Below is a small trained network, with its code and all its weights. Each question gives an input and a class and asks what happens when units are switched off, that is, made to give their printed mean instead of their output.

import numpy as np


def w(rows, s, z=0):
    codes = np.array(rows[::2]) - 128.0
    scale = np.full(codes.shape[1], s)
    scale[-1] = z or s
    return codes * scale


def f(y):
    return np.maximum(y, 0)


def log_softmax(a):
    a = a - a.max(-1, keepdims=True)
    return a - np.log(np.exp(a).sum(-1, keepdims=True))


def net(x, mask):
    res = np.array(x, float).reshape(1, 5) / 4 @ E
    y = f(res @ A[0][:, :-1].T + A[0][:, -1])
    res = res + np.where(mask, y, B[0][:, -1]) @ B[0][:, :-1]
    return log_softmax(res[-1] @ U[:, :-1].T + U[:, -1])


A, B = {}, {}
E = w([
[85,2,32,151,79],'x0',
[54,204,139,166,204],'x1',
[52,51,45,94,111],'x2',
[163,69,135,135,97],'x3',
[213,40,67,112,221],'x4',
],0.0069)
A[0] = w([
[114,87,110,177,254,84],'n0',
[121,113,135,222,199,82],'n1',
[255,67,121,112,245,210],'n2',
[163,82,136,195,136,103],'n3',
[231,122,142,96,129,44],'n4',
[25,157,145,154,45,239],'n5',
[147,249,93,134,89,253],'n6',
],0.0077,0.002)
B[0] = w([
[72,182,129,121,152,189],'n0',
[84,176,98,120,144,158],'n1',
[113,135,104,88,195,254],'n2',
[153,161,115,84,142,157],'n3',
[143,109,146,93,136,175],'n4',
[250,85,140,182,71,231],'n5',
[153,172,171,172,110,206],'n6',
],0.011,0.0072)
U = w([
[138,132,111,139,1,250],'0',
[76,118,34,40,198,6],'1',
],0.0079,0.0016)

Each question gives the input, the list of numbers given to net, and the class t.
The units are the neurons (one row each of A and B). Each row of codes is followed by its name. A weight is (code - 128) times the scale printed after its matrix; where a second scale follows, it is the last column's (A, B and U).
mask holds one flag per neuron, in row order. A switched-off neuron (its flag False) gives its mean, the last column of its row in B, instead of its output. The means were averaged over made-up inputs and are rounded, as every weight is.
A unit's drop is (log p(t) with every unit on - log p(t) with that unit switched off) / (log p(t) with every unit on - log p(t) with every unit switched off).
The circuit of an input: a set's keep is (log p(t) with only the set's units on - log p(t) with every unit switched off) / (log p(t) with every unit on - log p(t) with every unit switched off). Starting from all 7 units, units are removed one at a time, each time the one whose removal leaves the highest keep (on an exact tie, the one counted first), for as long as the keep stays at least 0.8.
units of the circuit, in order: the units of the circuit, biggest drop first
top k neurons: the k neurons with the biggest drops, biggest first
drop of u: that unit's drop, to one decimal
input [6,2,6,-7,-2], class 0: units of the circuit, in order -> n5
input [-8,-6,-2,-2,2], class 1: top 2 neurons -> n5, n2
input [-8,3,-8,8,3], class 1: top 2 neurons -> n2, n5
input [1,0,-5,2,1], class 1: top 2 neurons -> n5, n6
input [-6,6,2,-1,0], class 0: top 2 neurons -> n2, n6
input [1,-4,-4,0,2], class 1: units of the circuit, in order -> n5, n2
input [7,7,5,-7,0], class 0: top 2 neurons -> n5, n2
input [7,-6,-6,-5,4], class 1: top 2 neurons -> n2, n5
input [3,-8,-4,6,5], class 1: drop of n2 -> 0.2
input [4,5,-8,7,1], class 1: drop of n6 -> 0.1
